Below is a small trained network, with its code and all its weights. Each question gives an input and a target symbol and asks what happens when units are switched off, that is, made to give their printed mean instead of their output.

import numpy as np


def w(rows, s, z=0):
    codes = np.array(rows[::2]) - 128.0
    scale = np.full(codes.shape[1], s)
    scale[-1] = z or s
    return codes * scale


def norm(h):
    return h / np.sqrt((h * h).mean(-1, keepdims=True) + 1e-5)


def f(y):
    return y / 2 * (1 + np.tanh(0.7978845608 * (y + 0.044715 * y**3)))


def softmax(a):
    e = np.exp(a - a.max(-1, keepdims=True))
    return e / e.sum(-1, keepdims=True)


def log_softmax(a):
    a = a - a.max(-1, keepdims=True)
    return a - np.log(np.exp(a).sum(-1, keepdims=True))


def net(x, mask):
    ids = ['αηθλμξπστφω'.index(c) for c in x.split()]
    T = len(ids)
    res = E[ids] + P[:T]
    r = norm(res)
    for j in range(3):
        rows = slice(3 * j, 3 * j + 3)
        q, k, v = (r @ M[0][rows].T for M in (Q, K, V))
        z = softmax(np.where(np.tri(T) > 0, q @ k.T / 3**0.5, -1e9)) @ v
        o = O[0][rows]
        res = res + np.where(mask[j], z, o[:, -1]) @ o[:, :-1]
    y = f(norm(res) @ A[0][:, :-1].T + A[0][:, -1])
    res = res + np.where(mask[3:27], y, B[0][:, -1]) @ B[0][:, :-1]
    return log_softmax(norm(res)[-1] @ U[:, :-1].T + U[:, -1])


Q, K, V, O, A, B = {}, {}, {}, {}, {}, {}
E = w([
[123,188,52,170,89,153,132,88,175,172],'α',
[165,119,146,95,8,215,155,101,78,206],'η',
[93,130,112,146,73,124,95,96,194,162],'θ',
[191,225,118,82,107,100,201,165,133,64],'λ',
[83,169,124,121,117,160,125,159,180,187],'μ',
[88,48,173,52,106,83,180,101,208,104],'ξ',
[167,114,123,164,80,158,114,155,226,198],'π',
[163,137,82,179,100,11,158,110,131,89],'σ',
[129,202,187,98,128,153,141,52,210,67],'τ',
[163,188,221,215,145,112,129,120,157,127],'φ',
[195,155,84,70,191,84,96,76,215,139],'ω',
],0.014)
P = w([
[77,56,79,138,117,222,17,179,8,52],'0',
[69,171,101,197,26,150,73,203,253,64],'1',
[69,172,125,181,26,129,74,174,238,72],'2',
[67,176,137,176,28,108,85,142,213,105],'3',
[85,179,137,173,36,100,120,125,189,141],'4',
[101,179,141,177,57,110,145,100,183,176],'5',
[107,175,149,174,69,96,166,78,157,169],'6',
[107,175,159,185,100,91,176,65,149,186],'7',
[117,164,158,179,132,88,190,50,143,184],'8',
[118,167,172,172,148,79,214,27,132,172],'9',
[129,162,185,182,186,68,227,10,129,177],'10',
[148,154,176,176,148,78,218,23,139,189],'11',
],0.0061)
Q[0] = w([
[117,111,114,120,130,151,77,185,111,98],'head 0',
[121,120,127,117,147,108,149,123,132,173],'head 0',
[141,77,113,107,146,137,110,129,54,154],'head 0',
[122,130,106,141,139,143,128,132,125,102],'head 1',
[109,78,127,109,173,157,91,175,78,109],'head 1',
[96,90,102,106,185,142,75,171,57,121],'head 1',
[98,129,109,137,99,166,108,143,120,155],'head 2',
[96,119,90,144,99,156,105,126,115,197],'head 2',
[107,150,89,134,44,189,158,79,143,249],'head 2',
],0.021)
K[0] = w([
[127,164,200,146,93,87,148,100,239,152],'head 0',
[111,145,81,122,159,125,87,161,109,124],'head 0',
[105,136,162,158,174,75,151,156,247,125],'head 0',
[108,122,145,141,146,116,122,157,156,140],'head 1',
[79,184,104,166,134,74,150,182,253,97],'head 1',
[84,172,146,151,159,84,123,175,235,84],'head 1',
[153,153,163,111,141,52,164,124,160,113],'head 2',
[168,171,186,117,199,39,197,103,162,85],'head 2',
[164,135,195,119,209,50,243,39,119,133],'head 2',
],0.012)
V[0] = w([
[209,111,143,169,127,153,123,184,95,144],'head 0',
[146,93,115,62,122,99,107,149,130,108],'head 0',
[88,178,191,120,132,140,124,110,110,86],'head 0',
[113,147,140,32,118,131,191,218,94,110],'head 1',
[151,176,87,187,79,66,158,92,85,79],'head 1',
[162,248,62,81,158,142,109,111,120,145],'head 1',
[167,194,142,134,138,118,121,145,107,100],'head 2',
[139,110,95,127,122,79,131,153,121,147],'head 2',
[169,137,101,55,110,131,108,97,154,107],'head 2',
],0.014)
O[0] = w([
[143,168,148,8,209,112,89,165,60,182,168],'head 0',
[168,175,115,99,37,93,133,163,222,145,164],'head 0',
[130,117,255,175,164,110,209,201,160,95,105],'head 0',
[215,84,203,139,155,14,126,45,109,82,131],'head 1',
[169,91,78,86,195,128,130,178,192,60,254],'head 1',
[134,135,159,143,96,194,20,38,162,43,175],'head 1',
[208,166,167,136,133,102,108,134,109,69,158],'head 2',
[180,107,66,154,126,56,140,176,118,138,110],'head 2',
[155,104,116,58,145,139,131,121,181,100,179],'head 2',
],0.0092,0.0077)
A[0] = w([
[82,51,131,96,100,150,87,154,58,86,36],'neuron 0',
[112,146,91,114,222,75,74,121,196,98,71],'neuron 1',
[179,162,130,115,153,112,116,123,125,39,99],'neuron 2',
[170,205,167,173,102,118,152,137,74,101,93],'neuron 3',
[100,171,95,103,125,132,197,163,85,138,97],'neuron 4',
[171,202,97,190,108,164,154,114,129,171,144],'neuron 5',
[46,98,104,113,128,149,173,133,151,184,137],'neuron 6',
[55,81,115,143,157,173,108,149,129,42,46],'neuron 7',
[140,118,200,148,86,100,176,156,193,102,168],'neuron 8',
[161,72,119,141,104,57,142,149,86,162,112],'neuron 9',
[171,120,132,101,150,116,115,159,174,136,107],'neuron 10',
[110,153,72,210,101,176,116,196,125,85,106],'neuron 11',
[142,85,99,184,110,20,136,163,105,158,108],'neuron 12',
[136,96,81,129,150,197,112,106,55,97,101],'neuron 13',
[101,83,174,206,113,169,182,164,152,28,2],'neuron 14',
[159,87,158,129,85,110,120,84,101,186,83],'neuron 15',
[104,169,182,132,123,149,143,54,144,126,102],'neuron 16',
[137,68,100,74,172,123,150,97,185,147,110],'neuron 17',
[98,133,198,226,134,102,83,102,135,157,62],'neuron 18',
[150,147,130,77,68,171,201,129,76,111,118],'neuron 19',
[113,146,176,110,211,180,144,135,117,148,133],'neuron 20',
[78,120,135,130,202,139,107,234,110,109,75],'neuron 21',
[137,100,92,103,148,178,118,174,168,31,98],'neuron 22',
[94,64,127,247,193,169,45,136,165,53,86],'neuron 23',
],0.013,0.0085)
B[0] = w([
[79,167,74,162,155,152,123,88,154,85,125],'neuron 0',
[179,128,87,153,134,125,163,146,96,136,236],'neuron 1',
[158,127,134,118,125,129,115,112,133,68,228],'neuron 2',
[136,97,159,139,139,106,114,112,165,135,187],'neuron 3',
[168,122,154,122,118,117,85,118,107,83,177],'neuron 4',
[112,80,129,119,137,131,119,142,106,114,211],'neuron 5',
[122,103,169,107,140,100,124,129,117,85,177],'neuron 6',
[107,167,123,165,191,94,133,125,85,132,153],'neuron 7',
[119,121,101,124,128,122,111,96,74,103,254],'neuron 8',
[96,155,148,116,112,124,177,95,135,116,153],'neuron 9',
[144,113,110,155,130,108,109,129,155,104,210],'neuron 10',
[122,79,152,74,168,125,161,97,189,140,200],'neuron 11',
[129,157,121,136,99,158,199,124,109,127,165],'neuron 12',
[101,161,108,135,140,127,137,112,109,96,157],'neuron 13',
[116,182,133,95,91,119,107,251,167,131,140],'neuron 14',
[100,142,129,138,168,132,128,159,148,151,155],'neuron 15',
[132,129,106,130,92,142,87,126,171,144,196],'neuron 16',
[134,98,105,138,125,154,145,176,165,135,208],'neuron 17',
[125,78,126,189,130,88,96,160,125,169,157],'neuron 18',
[145,124,93,161,157,103,136,125,151,118,179],'neuron 19',
[149,121,135,148,100,169,126,107,143,123,168],'neuron 20',
[188,131,142,139,122,204,138,81,123,165,151],'neuron 21',
[124,118,91,165,141,114,144,113,122,198,254],'neuron 22',
[97,194,119,115,157,118,136,123,108,86,189],'neuron 23',
],0.017,0.0076)
U = w([
[125,133,112,42,103,124,66,152,12,149,244],'α',
[54,177,98,152,234,154,109,82,119,83,31],'η',
[145,200,209,62,170,66,141,99,198,205,9],'θ',
[196,133,153,99,139,57,86,79,107,27,98],'λ',
[168,126,214,121,143,245,140,150,75,125,212],'μ',
[68,19,173,45,134,133,155,129,156,88,19],'ξ',
[99,207,173,149,100,145,115,238,155,67,184],'π',
[121,157,142,144,35,115,225,85,78,120,244],'σ',
[127,156,106,74,2,198,90,57,174,129,27],'τ',
[108,81,148,219,118,97,66,101,101,184,155],'φ',
[186,119,39,115,137,125,143,202,150,162,130],'ω',
],0.0065,0.0014)

Each question gives the input, a string of symbols that net reads in full, and the target symbol t.
The units are the heads (3 rows each of Q, K, V and O) and the neurons (one row each of A and B). Each row of codes is followed by its name. A weight is (code - 128) times the scale printed after its matrix; where a second scale follows, it is the last column's (O, A, B and U).
mask holds one flag per unit, heads first, then neurons. A switched-off unit (its flag False) gives its mean, the last column of its rows in O or B, instead of its output. The means were averaged over made-up inputs and are rounded, as every weight is.
A unit's drop is (log p(t) with every unit on - log p(t) with that unit switched off) / (log p(t) with every unit on - log p(t) with every unit switched off).
The circuit of an input: a set's keep is (log p(t) with only the set's units on - log p(t) with every unit switched off) / (log p(t) with every unit on - log p(t) with every unit switched off). Starting from the 12 units with the biggest drops (on a tie, the unit counted first), units are removed one at a time, each time the one whose removal leaves the highest keep (on an exact tie, the one counted first), for as long as the keep stays at least 0.8.
circuit, biggest first: the units of the circuit, biggest drop first
unit that matters most: the unit with the biggest drop
k most important neurons: the k neurons with the biggest drops, biggest first
which heads matter: for each layer, one digit per head in row order, 1 if its drop is at least 0.15 and else 0, layers parted by /
input η η π, target θ: which heads matter -> 110
input θ τ θ λ ξ α, target ξ: which heads matter -> 000
input α λ ω α τ λ, target η: circuit, biggest first -> (head 0; head 1; neuron 7)
input λ λ σ λ ω η λ τ π, target τ: unit that matters most -> head 2
input ξ μ λ ω, target σ: which heads matter -> 010
input η σ σ θ, target σ: which heads matter -> 011
input η σ φ ω π π λ σ, target σ: circuit, biggest first -> (head 1; neuron 12)
input μ θ μ μ τ φ σ σ, target φ: circuit, biggest first -> (head 1; neuron 18)
input ω μ φ τ τ σ ω ξ η, target ξ: circuit, biggest first -> (head 2; neuron 6)
input τ λ θ ω σ, target π: circuit, biggest first -> (head 0; neuron 14)
input σ α α φ, target ω: which heads matter -> 010
input φ φ θ λ, target μ: circuit, biggest first -> (head 0; neuron 21)
input η α σ π μ, target σ: which heads matter -> 011
input α μ λ μ φ λ σ η, target σ: circuit, biggest first -> (head 2; neuron 9)
input α μ ω, target η: which heads matter -> 110
input ω μ λ, target τ: which heads matter -> 010
input π α α ω ξ τ σ φ π, target α: which heads matter -> 100
input ω σ σ μ μ π φ σ π, target τ: which heads matter -> 110
input τ ω α λ α α ω φ, target π: which heads matter -> 100
input ω ω ω μ λ σ α λ π φ τ η, target τ: circuit, biggest first -> (head 2; head 0)
input σ ω λ θ, target ω: which heads matter -> 010
input σ ω η φ λ μ, target λ: which heads matter -> 011
input φ α μ σ ω ω μ σ φ φ, target μ: which heads matter -> 100
input π η λ φ λ φ μ φ μ α, target φ: which heads matter -> 011
input α σ π σ μ ξ μ ω α μ, target η: circuit, biggest first -> (head 0; neuron 23)
input λ φ π α, target λ: circuit, biggest first -> (head 1)
input σ σ λ λ π σ η α α τ, target τ: most important neuron -> (neuron 16)
input μ π θ φ φ τ, target φ: circuit, biggest first -> (head 1; neuron 18)
input α η φ π, target φ: circuit, biggest first -> (head 1; head 2; neuron 18)
